Here is a tiny trained network, its code and every weight. The questions are about switching its units off for an input and a class, where a switched-off unit gives its printed mean instead of its output.

import numpy as np


def w(rows, s, z=0):
    codes = np.array(rows[::2]) - 128.0
    scale = np.full(codes.shape[1], s)
    scale[-1] = z or s
    return codes * scale


def norm(h):
    return h / np.sqrt((h * h).mean(-1, keepdims=True) + 1e-5)


def f(y):
    return y / 2 * (1 + np.tanh(0.7978845608 * (y + 0.044715 * y**3)))


def log_softmax(a):
    a = a - a.max(-1, keepdims=True)
    return a - np.log(np.exp(a).sum(-1, keepdims=True))


def net(x, mask):
    res = np.array(x, float).reshape(1, 4) / 4 @ E
    u = 0
    for l in range(3):
        y = f(norm(res) @ A[l][:, :-1].T + A[l][:, -1])
        res = res + np.where(mask[u : u + 10], y, B[l][:, -1]) @ B[l][:, :-1]
        u += 10
    return log_softmax(norm(res)[-1] @ U[:, :-1].T + U[:, -1])


A, B = {}, {}
E = w([
[44,253,100],'x0',
[204,177,196],'x1',
[202,137,5],'x2',
[103,126,165],'x3',
],0.0056)
A[0] = w([
[204,189,189,93],'0.n1',
[75,82,2,237],'0.n2',
[17,107,98,204],'0.n3',
[217,165,64,57],'0.n4',
[136,199,210,174],'0.n5',
[105,190,124,66],'0.n6',
[114,130,127,8],'0.n7',
[195,203,142,67],'0.n8',
[47,25,104,189],'0.n9',
[55,80,93,103],'0.n10',
],0.01,0.0018)
B[0] = w([
[171,152,157,184],'0.n1',
[165,141,176,254],'0.n2',
[189,123,149,208],'0.n3',
[134,106,127,180],'0.n4',
[158,132,113,204],'0.n5',
[125,89,99,151],'0.n6',
[99,145,135,111],'0.n7',
[140,146,177,162],'0.n8',
[166,126,157,222],'0.n9',
[199,245,112,170],'0.n10',
],0.011,0.005)
A[1] = w([
[106,214,126,181],'1.n1',
[119,219,122,137],'1.n2',
[93,126,89,64],'1.n3',
[203,175,232,120],'1.n4',
[136,95,40,143],'1.n5',
[158,113,184,251],'1.n6',
[120,125,133,142],'1.n7',
[176,84,124,244],'1.n8',
[61,176,65,192],'1.n9',
[90,245,107,69],'1.n10',
],0.012,0.002)
B[1] = w([
[184,2,128,155],'1.n1',
[131,85,146,159],'1.n2',
[168,158,169,117],'1.n3',
[127,198,94,249],'1.n4',
[97,238,103,127],'1.n5',
[65,179,84,186],'1.n6',
[72,67,129,127],'1.n7',
[76,133,198,169],'1.n8',
[102,94,224,129],'1.n9',
[99,130,178,156],'1.n10',
],0.0073,0.014)
A[2] = w([
[87,89,90,162],'2.n1',
[210,180,122,41],'2.n2',
[172,114,126,89],'2.n3',
[135,178,29,101],'2.n4',
[76,121,134,116],'2.n5',
[191,127,188,213],'2.n6',
[162,81,81,106],'2.n7',
[109,8,189,192],'2.n8',
[193,87,102,250],'2.n9',
[95,185,152,193],'2.n10',
],0.014,0.0015)
B[2] = w([
[254,158,250,116],'2.n1',
[116,143,121,255],'2.n2',
[164,93,116,144],'2.n3',
[72,166,73,168],'2.n4',
[114,237,91,123],'2.n5',
[151,59,121,224],'2.n6',
[187,134,168,124],'2.n7',
[115,61,181,160],'2.n8',
[38,137,159,155],'2.n9',
[98,58,109,195],'2.n10',
],0.0067,0.0098)
U = w([
[253,218,192,94],'0',
[128,121,117,212],'1',
[140,10,171,124],'2',
[96,118,98,177],'3',
[94,100,64,2],'4',
],0.011,0.0085)

Each question gives the input, the list of numbers given to net, and the class t.
The units are the neurons (one row each of A and B). Each row of codes is followed by its name. A weight is (code - 128) times the scale printed after its matrix; where a second scale follows, it is the last column's (A, B and U).
mask holds one flag per neuron, layer by layer. A switched-off neuron (its flag False) gives its mean, the last column of its row in B, instead of its output. The means were averaged over made-up inputs and are rounded, as every weight is.
A unit's drop is (log p(t) with every unit on - log p(t) with that unit switched off) / (log p(t) with every unit on - log p(t) with every unit switched off).
The circuit of an input: a set's keep is (log p(t) with only the set's units on - log p(t) with every unit switched off) / (log p(t) with every unit on - log p(t) with every unit switched off). Starting from the 12 units with the biggest drops (on a tie, the unit counted first), units are removed one at a time, each time the one whose removal leaves the highest keep (on an exact tie, the one counted first), for as long as the keep stays at least 0.8.
circuit, biggest first: the units of the circuit, biggest drop first
most important unit: the unit with the biggest drop
top k neurons: the k neurons with the biggest drops, biggest first
k most important neurons of layer l: the k neurons of layer l with the biggest drops, biggest first
drop when u is switched off: that unit's drop, to one decimal
input [3,-5,-4,4], class 0: top 3 neurons => [0.n3, 0.n10, 0.n9]
input [7,-5,2,-4], class 2: most important unit => 1.n1
input [0,5,-8,-5], class 3: 2 most important neurons of layer 0 => [0.n2, 0.n10]
input [-4,-8,7,-3], class 0: circuit, biggest first => [0.n2, 2.n10]
input [3,-8,-6,-4], class 0: circuit, biggest first => [0.n10, 0.n3]
input [8,5,-4,-6], class 2: top 2 neurons => [1.n1, 0.n2]
input [3,3,-4,-3], class 3: 2 most important neurons of layer 0 => [0.n10, 0.n2]
input [-7,2,7,-3], class 2: top 3 neurons => [1.n4, 0.n10, 1.n6]
input [5,4,3,-2], class 2: 2 most important neurons of layer 2 => [2.n6, 2.n9]
input [-3,-7,-4,3], class 0: 2 most important neurons of layer 0 => [0.n10, 0.n9]
input [6,-3,-1,-5], class 2: top 3 neurons => [1.n1, 0.n1, 0.n9]
input [-6,-7,-1,-6], class 0: top 3 neurons => [0.n10, 0.n9, 0.n2]
input [4,-5,-5,-4], class 0: 2 most important neurons of layer 0 => [0.n3, 0.n10]
input [0,-8,2,-4], class 0: circuit, biggest first => [0.n2]
input [-3,-4,-3,1], class 0: top 3 neurons => [0.n9, 0.n3, 0.n10]
input [-1,6,8,0], class 3: drop when 1.n1 is switched off => 0.2
input [8,-2,-8,-6], class 2: drop when 1.n1 is switched off => 0.2
input [-3,2,-5,4], class 3: drop when 2.n10 is switched off => 0.1
